Below is a small trained network, with its code and all its weights. Each question gives an input and a class and asks what happens when units are switched off, that is, made to give their printed mean instead of their output.

import numpy as np


def w(rows, s, z=0):
    codes = np.array(rows[::2]) - 128.0
    scale = np.full(codes.shape[1], s)
    scale[-1] = z or s
    return codes * scale


def norm(h):
    return h / np.sqrt((h * h).mean(-1, keepdims=True) + 1e-5)


def f(y):
    return np.maximum(y, 0)


def log_softmax(a):
    a = a - a.max(-1, keepdims=True)
    return a - np.log(np.exp(a).sum(-1, keepdims=True))


def net(x, mask):
    res = np.array(x, float).reshape(1, 2) / 4 @ E
    u = 0
    for l in range(3):
        y = f(norm(res) @ A[l][:, :-1].T + A[l][:, -1])
        res = res + np.where(mask[u : u + 3], y, B[l][:, -1]) @ B[l][:, :-1]
        u += 3
    return log_softmax(norm(res)[-1] @ U[:, :-1].T + U[:, -1])


A, B = {}, {}
E = w([
[148,166,128,198,68,60,234,189,42,83,44,144],'x0',
[39,121,201,111,246,239,247,80,174,166,73,146],'x1',
],0.011)
A[0] = w([
[157,164,124,142,93,255,151,125,184,145,182,86,156],'L0N1',
[180,93,109,158,88,128,172,95,131,54,41,108,139],'L0N2',
[161,123,73,71,21,50,61,133,140,154,134,142,5],'L0N3',
],0.006,0.0034)
B[0] = w([
[182,240,48,191,20,82,189,214,54,173,151,241,197],'L0N1',
[124,254,156,123,108,170,128,197,166,179,199,182,219],'L0N2',
[235,8,112,132,115,106,200,135,209,141,102,80,255],'L0N3',
],0.0072,0.006)
A[1] = w([
[175,61,113,91,166,124,124,122,154,169,146,125,98],'L1N1',
[101,139,125,2,125,159,81,106,162,99,171,113,23],'L1N2',
[166,159,121,99,96,148,185,177,163,160,141,152,5],'L1N3',
],0.01,0.003)
B[1] = w([
[67,194,155,141,132,140,178,140,120,106,110,138,216],'L1N1',
[51,179,114,158,204,153,9,134,3,163,153,204,178],'L1N2',
[78,89,133,79,119,63,167,73,108,126,117,139,255],'L1N3',
],0.015,0.0078)
A[2] = w([
[135,78,115,133,186,250,172,103,153,168,82,115,114],'L2N1',
[162,147,168,203,115,117,149,149,10,106,59,122,4],'L2N2',
[110,66,173,124,186,188,146,80,149,132,88,80,69],'L2N3',
],0.011,0.0022)
B[2] = w([
[184,67,96,196,88,131,96,203,168,101,149,98,231],'L2N1',
[85,164,131,145,237,251,27,99,139,150,164,154,253],'L2N2',
[157,79,102,136,74,69,48,77,154,86,117,36,202],'L2N3',
],0.015,0.0053)
U = w([
[61,243,109,162,202,190,104,131,88,176,180,222,149],'0',
[235,73,81,205,77,98,57,160,160,75,161,26,245],'1',
[95,119,153,75,96,40,247,66,111,126,105,142,102],'2',
[213,135,200,28,146,137,110,102,99,141,108,105,2],'3',
],0.011,0.0031)

Each question gives the input, the list of numbers given to net, and the class t.
The units are the neurons (one row each of A and B). Each row of codes is followed by its name. A weight is (code - 128) times the scale printed after its matrix; where a second scale follows, it is the last column's (A, B and U).
mask holds one flag per neuron, layer by layer. A switched-off neuron (its flag False) gives its mean, the last column of its row in B, instead of its output. The means were averaged over made-up inputs and are rounded, as every weight is.
A unit's drop is (log p(t) with every unit on - log p(t) with that unit switched off) / (log p(t) with every unit on - log p(t) with every unit switched off).
The circuit of an input: a set's keep is (log p(t) with only the set's units on - log p(t) with every unit switched off) / (log p(t) with every unit on - log p(t) with every unit switched off). Starting from all 9 units, units are removed one at a time, each time the one whose removal leaves the highest keep (on an exact tie, the one counted first), for as long as the keep stays at least 0.8.
circuit, biggest first: the units of the circuit, biggest drop first
unit that matters most: the unit with the biggest drop
k most important neurons: the k neurons with the biggest drops, biggest first
k most important neurons of layer l: the k neurons of layer l with the biggest drops, biggest first
drop of u: that unit's drop, to one decimal
input [-1,4], class 1: 4 most important neurons => (L0N2; L2N1; L1N1; L1N2)
input [6,8], class 1: circuit, biggest first => (L2N1; L2N3)
input [-3,2], class 2: unit that matters most => L0N1
input [3,-3], class 2: 3 most important neurons => (L0N2; L1N2; L1N3)
input [-2,4], class 1: 2 most important neurons => (L0N2; L2N1)
input [-8,-6], class 0: 2 most important neurons of layer 1 => (L1N2; L1N1)
input [-7,-7], class 0: 2 most important neurons => (L1N2; L1N1)
input [-6,8], class 1: 2 most important neurons => (L2N1; L2N3)
input [-3,1], class 2: 2 most important neurons => (L0N1; L2N2)
input [-1,-2], class 2: 2 most important neurons => (L0N3; L1N2)
input [3,-1], class 2: 3 most important neurons => (L1N3; L0N2; L1N2)
input [-4,-3], class 0: 2 most important neurons => (L1N1; L1N3)
input [0,3], class 2: 2 most important neurons => (L0N1; L1N3)
input [0,1], class 2: unit that matters most => L1N3
input [7,-7], class 0: 3 most important neurons => (L2N2; L2N1; L2N3)
input [1,0], class 2: drop of L2N2 => 0.1
input [7,-3], class 0: drop of L2N2 => 1.0
input [8,-5], class 0: drop of L2N2 => 1.0
input [6,-1], class 0: drop of L2N2 => 0.8
input [3,5], class 1: most important neuron of layer 2 => (L2N1)
